[112 140 118 122 150] value 118, 150

[149 128 142 100 105] value 142, 149

[119 136 120 131 103 121 125] value 131, 136

[140 105 119 121 137] value 119, 140

[130 131 157 129 128] value 157, 157

[[119 110 142 102 113]
 [136 108 121 114 104]
 [103 118 153 134 122]] value 121, 153

[146 133 139 138 114 131 105] value 138, 146

[[136 126 127 115 107]
 [130 107 131 123 131]
 [148 118 109 145 120]] value 131, 148

[112 124 106 146 131] value 106, 146

[135 117 131 149 148 101 146] value 149, 149
---
Input: [103 113 151 104 134]
Output: 113

Input:
[[138 100 134 144 104]
 [110 129 110 156 126]
 [128 139 128 107 143]]
Output: 139

Input:
[[116 129 126 108 131]
 [127 135 140 142 134]
 [135 133 130 152 127]]
Output: 133

Input: [151 150 100 143 129]
Output: 150

Input:
[[138 117 132 114 119]
 [138 120 110 122 125]
 [121 130 104 134 138]]
Output: 130

Input: [139 149 155 134 158]
Output: 149

Input: [100 147 147 147 148]
Output: 147

Input: [145 134 104 143 114]
Output: 134

Input: [137 141 127 146 100]
Output: 141
---
[128 140 117  99 136 102 100] → 128, 100

[101 127 109 113] → 101, 113

[[129 147 150 153 101 107]
 [147 148 150 118 126 154]] → 129, 154

[135 138 105 144 123 113 102] → 135, 102

[[104 111 133 155 104]
 [154 153 118 107 154]
 [106 111 133 154 106]] → 104, 106

[130 106 125 123] → 130, 123
---
139	153	152	143	134	136	155
139	122	127	124	123	124	155
ans = 134

139	151	128	124	125	110
133	138	128	125	124	141
ans = 124

136	134	130	124
136	133	100	133
ans = 134

120	127	117	133	150	149
129	132	127	126	130	127
ans = 133

132	114	101	132	110	132	106
132	114	101	150	101	123	125
ans = 110

116	121	150	115
120	124	151	115
ans = 121
---
[[130 125 130 128 133 123]
 [138 125 152 132 133 131]] ans = 130, 131

[151 155 139 147 134 127] ans = 151, 127

[[118 158 115 139]
 [121 127 130 132]
 [127 125 128 126]] ans = 118, 126

[120 143 152 110 138 144] ans = 120, 144

[[125 126 128 136 117 137 136]
 [125 104 111 130 130 117 119]
 [127 149 120 148 112 112 157]] ans = 125, 157

[114 120 110 107 122] ans = 114, 122

[125 126 135 102 130] ans = 125, 130
---
[[123 137 130 131]
 [118 128 124 127]
 [150 144 143 145]] out 127

[[118 136 134 126 132]
 [155 127 137 153 114]] out 132

[[150 102 106 124 131 156]
 [123 129 153 153 106 102]] out 156

[[129 125 124 139]
 [124 131 150 121]
 [126 133 148 143]] out 121

[[105 150 105 110 106 107]
 [150 154 152 116 147 139]] out 107

[[116 130 116 129 130 130]
 [106 134 105 134 129 135]] out 130

[[121 140 111 136]
 [151 145 126 130]
 [111 133 145 107]] out 130

[[120 121 130 112]
 [105 126 148 112]] out 112

[[100 156 119 145 156 126 155]
 [149 151 152 123 110 126 107]
 [153 143 105 140 102 136 119]] out 107
---
[100 107 134 111 145] Answer: 134

[[120 130 111 102 109]
 [118 125 157 123 145]
 [140 127 107 123 122]] Answer: 111

[127 110 156 111 138] Answer: 156

[[124 128 129 114 128]
 [145 156 129 128 152]] Answer: 129

[[141 122 121 133 145]
 [117 116 120 134 148]
 [130 115 128 144 153]] Answer: 121

[114 120 152 129 157] Answer: 152

[127 107 129 142 128] Answer: 129
---
array([146, 114, 116, 105, 140, 149, 118]) out 118
array([143, 158, 104, 151]) out 151
array([118, 120, 120, 116, 105, 138, 126]) out 126
array([138, 115, 138, 158, 156, 134, 156]) out 156
array([136, 149, 106, 113, 147, 112]) out 112
array([153, 117, 143, 138, 150]) out 150
array([105, 150, 150, 147]) out 147
---
[149, 153, 122, 156]
149, 156
[115, 109, 133, 121, 118, 101]
115, 101
[117, 153, 141, 146, 106]
117, 106
[[151, 133, 134, 139], [149, 131, 131, 147]]
151, 147
[103, 141, 138, 156]
103, 156
[128, 154, 115, 128, 109, 146]
128, 146
[107, 105, 119, 125, 108]
107, 108
---
array([104, 141, 107, 148, 125, 134]) → 141
array([129, 152, 103, 149, 114]) → 152
array([103, 121,  99, 153, 122, 105]) → 121
array([156, 129, 118, 112, 117]) → 129
array([134, 125, 138, 104]) → 125
array([106, 126, 128, 157, 117]) → 126
array([122, 132, 150, 143, 140, 157]) → 132
---
[[113 129 134 109]
 [126 115 132 121]
 [129 124 110 107]] -> 115

[[134 142 117 105 157 125 127]
 [138 138 124 124 152 136 134]
 [140 126 120 116 150 128 123]] -> 138

[[128 117 135 118 132 131 117]
 [122 132 130 115 138 129 145]
 [136 140 132 149  98 105 111]] -> 132

[[132 128 123 116]
 [133 130 125 119]
 [140 128 120 102]] -> 130

[[136 153 122 128 135 123 128]
 [128 128 113 119 130 118 116]
 [127 140 114 120 131 116 118]] -> 128

[[119 132 110 132 143 131]
 [135 130 128 111 123 111]
 [132 150 134 118 132 117]] -> 130

[[120 105 130  98 126 114 112]
 [119 110 115 117 110 118 111]
 [117 141 147 150 122 138 127]] -> 110

[[121 133 113 135 122]
 [128 133 145 105 124]
 [135 123 141 120 128]] -> 133

[[103 146 146 151]
 [112 119 140 119]
 [138 119 120 121]] -> 119
---
Input:
[[123 128 130 125 135]
 [125 111 144 110 153]
 [105 119 114 129 141]]
Output: 125

Input:
[[125 142 125 124 122 124]
 [130 101 130 131 132 131]
 [130 108 130 129 130 130]]
Output: 122

Input:
[[127 107 130 141 147 126 136]
 [145 123 122 135 120 136 108]
 [145 123 138 110 115 150 113]]
Output: 126

Input:
[[117 138 151 141]
 [131 127 151 146]
 [131 138 151 132]]
Output: 151

Input:
[[137 114 107 125 117 121 150]
 [131 128 124 137 112 121 140]
 [143 129 115 150 129 143 144]]
Output: 121

Input:
[[130 145 102 111 150]
 [132 144 102 111 151]
 [131 144 102 111 151]]
Output: 111

Input:
[[104 110 114 114]
 [131 129 133 122]
 [108 111 115 116]]
Output: 114

Input:
[[124 146 118 145 126]
 [121 144 111 144 127]
 [126 100 132 105 126]]
Output: 145

Input:
[[133 137 136 130 115 149 118]
 [135 122 128 114 137 105 126]
 [148 125 142 113 138 105 129]]
Output: 149
---
((117, 132, 122, 147), (136, 133, 130, 130), (150, 140, 131, 135)) yields 122
((103, 115, 132, 112, 149, 150, 158), (125, 109, 120, 140, 149, 139, 150), (100, 111, 124, 104, 154, 119, 145)) yields 132
((117, 123, 150, 122, 128), (120, 129, 104, 121, 135), (145, 134, 126, 143, 130)) yields 150
((128, 131, 117, 127, 124, 139), (139, 120, 147, 119, 128, 126), (136, 126, 131, 118, 105, 127)) yields 117
((148, 124, 136, 139, 127), (141, 134, 147, 120, 122), (139, 117, 140, 102, 129)) yields 136
((137, 103, 121, 132, 147), (99, 139, 136, 134, 145), (147, 122, 117, 100, 113)) yields 121
((139, 116, 124, 135, 102, 153, 114), (143, 139, 138, 115, 147, 112, 139), (144, 126, 149, 128, 116, 140, 137)) yields 124
((111, 112, 115, 112, 109), (150, 112, 135, 120, 127), (129, 136, 103, 138, 129)) yields 115
---
[124 153 142 156 106] | 142

[126 128 114 137 132 130 149] | 137

[122 128 130 127 121 102 131] | 127

[[112 107 105 108 111]
 [123 129 124 105 139]
 [144 135 136 122 150]] | 124

[142 108 119 118 132 145 101] | 118

[137 141 104 120 121] | 104

[[131 114 132 135 114 134 134]
 [138 106 132 118 120 125 105]
 [125 122 129 122 124 115 114]] | 118

[107 117 118 141 117 145 118] | 141

[[146 109 114 119 108]
 [114 105 149 119 130]
 [113 147 136 146 145]] | 149
---
[[129 149 134 148 127]
 [134 146 131 153 139]
 [125 150 131 148 146]] gives 129, 146

[107 111 150 108 137] gives 107, 137

[127 154 114 115] gives 127, 115

[108 132 155 126 133 124] gives 108, 124

[101 141 108 111 127] gives 101, 127

[[140 132 139 106 144 136 137]
 [135 125 134 103 135 137 110]
 [108 132 154 126 151 141 119]] gives 140, 119

[127 139 134 120 115 131 157] gives 127, 157
